Below is a small trained network, with its code and all its weights. Each question gives an input and a class and asks what happens when units are switched off, that is, made to give their printed mean instead of their output.

import numpy as np


def w(rows, s, z=0):
    codes = np.array(rows[::2]) - 128.0
    scale = np.full(codes.shape[1], s)
    scale[-1] = z or s
    return codes * scale


def f(y):
    return y / 2 * (1 + np.tanh(0.7978845608 * (y + 0.044715 * y**3)))


def log_softmax(a):
    a = a - a.max(-1, keepdims=True)
    return a - np.log(np.exp(a).sum(-1, keepdims=True))


def net(x, mask):
    res = np.array(x, float).reshape(1, 3) / 4 @ E
    y = f(res @ A[0][:, :-1].T + A[0][:, -1])
    res = res + np.where(mask, y, B[0][:, -1]) @ B[0][:, :-1]
    return log_softmax(res[-1] @ U[:, :-1].T + U[:, -1])


A, B = {}, {}
E = w([
[123,57,116,30,138],'x0',
[8,93,91,98,34],'x1',
[177,218,40,56,116],'x2',
],0.012)
A[0] = w([
[145,130,94,51,69,210],'N0',
[192,70,134,136,208,201],'N1',
[150,133,145,239,143,188],'N2',
[150,109,171,183,122,172],'N3',
[91,93,152,182,60,194],'N4',
[113,87,153,146,93,141],'N5',
[111,129,159,249,172,235],'N6',
[81,155,81,163,75,202],'N7',
[168,142,95,64,116,144],'N8',
[164,208,206,161,152,159],'N9',
[110,35,172,108,153,254],'N10',
],0.015,0.0067)
B[0] = w([
[156,143,16,135,120,204],'N0',
[146,68,101,87,137,231],'N1',
[166,158,234,97,152,226],'N2',
[146,83,230,89,137,190],'N3',
[74,148,190,152,67,212],'N4',
[19,69,197,156,121,175],'N5',
[215,109,247,149,136,248],'N6',
[133,199,122,214,137,198],'N7',
[233,108,71,116,81,190],'N8',
[202,110,117,92,198,230],'N9',
[49,96,137,63,92,232],'N10',
],0.011,0.017)
U = w([
[74,210,147,198,95,189],'0',
[162,115,182,55,214,153],'1',
[96,93,70,1,132,154],'2',
[96,122,194,149,63,83],'3',
[164,145,18,97,112,179],'4',
[103,127,136,132,136,2],'5',
[49,87,123,64,96,100],'6',
],0.013,0.0042)

Each question gives the input, the list of numbers given to net, and the class t.
The units are the neurons (one row each of A and B). Each row of codes is followed by its name. A weight is (code - 128) times the scale printed after its matrix; where a second scale follows, it is the last column's (A, B and U).
mask holds one flag per neuron, in row order. A switched-off neuron (its flag False) gives its mean, the last column of its row in B, instead of its output. The means were averaged over made-up inputs and are rounded, as every weight is.
A unit's drop is (log p(t) with every unit on - log p(t) with that unit switched off) / (log p(t) with every unit on - log p(t) with every unit switched off).
The circuit of an input: a set's keep is (log p(t) with only the set's units on - log p(t) with every unit switched off) / (log p(t) with every unit on - log p(t) with every unit switched off). Starting from all 11 units, units are removed one at a time, each time the one whose removal leaves the highest keep (on an exact tie, the one counted first), for as long as the keep stays at least 0.8.
units of the circuit, in order: the units of the circuit, biggest drop first
unit that matters most: the unit with the biggest drop
k most important neurons: the k neurons with the biggest drops, biggest first
drop of u: that unit's drop, to one decimal
input [-6,3,5], class 0: unit that matters most -> N7
input [1,1,-2], class 3: 3 most important neurons -> (N1, N9, N0)
input [-4,1,1], class 0: units of the circuit, in order -> (N1, N7, N3)
input [3,2,-6], class 3: 4 most important neurons -> (N4, N0, N1, N9)
input [5,6,-8], class 6: 3 most important neurons -> (N10, N6, N2)
input [8,6,-1], class 6: 2 most important neurons -> (N9, N5)
input [-4,1,-3], class 3: 3 most important neurons -> (N4, N1, N9)
input [3,5,-2], class 6: 2 most important neurons -> (N6, N10)
input [-3,8,4], class 0: drop of N7 -> 0.3
input [3,-7,6], class 4: drop of N2 -> 0.0
input [-3,1,-4], class 3: drop of N4 -> 0.2
